[[150 143 145 146 128 124 146 136 111 116 121]
 [118 125 117 136 118 119 143 142 104 103 117]
 [121 114 112 110 122 121 121 109 144 146 144]]
->
[[150 143 145 146 128 124 146 136 111 116 121]
 [121 114 112 110 122 121 121 109 144 146 144]
 [118 125 117 136 118 119 143 142 104 103 117]]

[[116 121 122 147 113 138 117]
 [134 110 130 107 110 129 129]
 [136 118 131 110 105 135 136]
 [138 133 100 119 129 136 120]
 [145 110 117 129 129 145 144]
 [122 117 132 136 124 148 109]
 [132 116 139 128 129 145 104]]
->
[[145 110 117 129 129 145 144]
 [138 133 100 119 129 136 120]
 [136 118 131 110 105 135 136]
 [134 110 130 107 110 129 129]
 [132 116 139 128 129 145 104]
 [122 117 132 136 124 148 109]
 [116 121 122 147 113 138 117]]

[[125 130 133 126 122 120 131 122 121]
 [124 133 138 152 151 113 112 116 127]
 [117 106 143 138 142 131 139 135 131]
 [127 125 131 136 133 135 131 133 128]]
->
[[127 125 131 136 133 135 131 133 128]
 [125 130 133 126 122 120 131 122 121]
 [124 133 138 152 151 113 112 116 127]
 [117 106 143 138 142 131 139 135 131]]

[[125 140 125 150 120]
 [126 128 119 149 118]
 [104 129 119 108 115]
 [131 128 124 140 118]
 [100 139 136 108 117]
 [122 126 130 151 114]
 [101 125 136 151 124]]
->
[[131 128 124 140 118]
 [126 128 119 149 118]
 [125 140 125 150 120]
 [122 126 130 151 114]
 [104 129 119 108 115]
 [101 125 136 151 124]
 [100 139 136 108 117]]

[[142 137 130 123 138 136 135 135 117 136 139 122 118 138]
 [145 134 129 125 136 131 132 135 119 131 140 125 124 134]
 [137 125 134 125 116 142 140 107 130 117 113 125 128 121]
 [112 119 126 131 118 120 121 121 137 120 116 133 135 118]]
->
[[145 134 129 125 136 131 132 135 119 131 140 125 124 134]
 [142 137 130 123 138 136 135 135 117 136 139 122 118 138]
 [137 125 134 125 116 142 140 107 130 117 113 125 128 121]
 [112 119 126 131 118 120 121 121 137 120 116 133 135 118]]

[[122 139 134 151 140 138 133 132 117 114 109]
 [108 138 143 150 130 147 142 129 112 119 109]
 [143 110 121 114 136 118 110 131 127 136 134]]
->
[[143 110 121 114 136 118 110 131 127 136 134]
 [122 139 134 151 140 138 133 132 117 114 109]
 [108 138 143 150 130 147 142 129 112 119 109]]

[[146 122 123 133 137 114 117 105]
 [117 134 124 110 124 139 128 114]
 [124 137 124 122 130 134 124 129]]
->
[[146 122 123 133 137 114 117 105]
 [124 137 124 122 130 134 124 129]
 [117 134 124 110 124 139 128 114]]

[[118 123 124 117 119 120 132 126 131 139 125 124 139 141 125]
 [135 138 137 142 128 134 129 137 141 135 137 118 135 135 136]
 [117 126 128 124 114 120 134 133 142 152 128 116 149 153 131]
 [113 120 119 107 119 118 135 120 124 134 123 131 138 138 121]]
->
[[135 138 137 142 128 134 129 137 141 135 137 118 135 135 136]
 [118 123 124 117 119 120 132 126 131 139 125 124 139 141 125]
 [117 126 128 124 114 120 134 133 142 152 128 116 149 153 131]
 [113 120 119 107 119 118 135 120 124 134 123 131 138 138 121]]
---
[[122 131 113 126 146 106 113]
 [125 118 138 121 142 131 129]
 [139 132 132 136 113 129 122]
 [134 126 145 120 119 155 129]
 [140 115 143 112 130 140 131]
 [138 121 146 125 140 141 123]
 [133 130 135 136 113 129 127]
 [122 126 133 127 132 123 126]
 [112 127 116 140 132 110 138]]
->
[[113 122 131 113 126 146 106]
 [129 125 118 138 121 142 131]
 [122 139 132 132 136 113 129]
 [129 134 126 145 120 119 155]
 [131 140 115 143 112 130 140]
 [123 138 121 146 125 140 141]
 [127 133 130 135 136 113 129]
 [126 122 126 133 127 132 123]
 [138 112 127 116 140 132 110]]

[[125 127 119 122 132 138 147 137]
 [131 130 141 133 130 121 109 115]
 [121 120 124 147 142 136 129 116]
 [135 138 134 108 113 120 122 142]
 [136 130 141 133 128 120 108 112]
 [131 138 131 106 115 120 125 138]
 [121 121 125 147 142 133 130 115]
 [132 129 139 138 131 121 110 119]
 [133 137 133 107 115 120 119 140]
 [123 128 117 124 130 140 150 142]
 [121 117 126 148 137 136 133 118]
 [121 122 114 123 129 139 146 140]]
->
[[137 125 127 119 122 132 138 147]
 [115 131 130 141 133 130 121 109]
 [116 121 120 124 147 142 136 129]
 [142 135 138 134 108 113 120 122]
 [112 136 130 141 133 128 120 108]
 [138 131 138 131 106 115 120 125]
 [115 121 121 125 147 142 133 130]
 [119 132 129 139 138 131 121 110]
 [140 133 137 133 107 115 120 119]
 [142 123 128 117 124 130 140 150]
 [118 121 117 126 148 137 136 133]
 [140 121 122 114 123 129 139 146]]

[[129 131 131 124]
 [132 141 129 138]
 [124 125 137 113]
 [133 144 131 138]
 [131 113 120 120]
 [131 137 129 134]
 [129 124 125 126]
 [130 118 123 122]
 [126 127 132 120]
 [121 132 119 156]]
->
[[124 129 131 131]
 [138 132 141 129]
 [113 124 125 137]
 [138 133 144 131]
 [120 131 113 120]
 [134 131 137 129]
 [126 129 124 125]
 [122 130 118 123]
 [120 126 127 132]
 [156 121 132 119]]

[[149 116 121 123 103 146 135 108 141 112 147 118 120 131 126 114]
 [124 127 116 123 135 125 118 125 129 123 132 144 128 133 120 124]
 [131 136 123 116 156 134 104 119 140 135 134 138 133 114 137 114]
 [139 128 142 127 126 109 131 138 136 114 143 125 120 130 117 134]]
->
[[114 149 116 121 123 103 146 135 108 141 112 147 118 120 131 126]
 [124 124 127 116 123 135 125 118 125 129 123 132 144 128 133 120]
 [114 131 136 123 116 156 134 104 119 140 135 134 138 133 114 137]
 [134 139 128 142 127 126 109 131 138 136 114 143 125 120 130 117]]

[[136 131 107 138 138 153 138]
 [121 118 144 136 113 124 114]
 [111 116 140 133 112 146 139]]
->
[[138 136 131 107 138 138 153]
 [114 121 118 144 136 113 124]
 [139 111 116 140 133 112 146]]

[[130 132]
 [125 130]
 [121 100]
 [131 137]
 [132 142]
 [129 127]
 [121 125]]
->
[[132 130]
 [130 125]
 [100 121]
 [137 131]
 [142 132]
 [127 129]
 [125 121]]

[[101 130]
 [129 129]
 [128 103]
 [123 141]
 [147 137]
 [111 119]
 [124 124]
 [115 124]
 [138 125]
 [118 130]
 [137 118]
 [129 132]]
->
[[130 101]
 [129 129]
 [103 128]
 [141 123]
 [137 147]
 [119 111]
 [124 124]
 [124 115]
 [125 138]
 [130 118]
 [118 137]
 [132 129]]
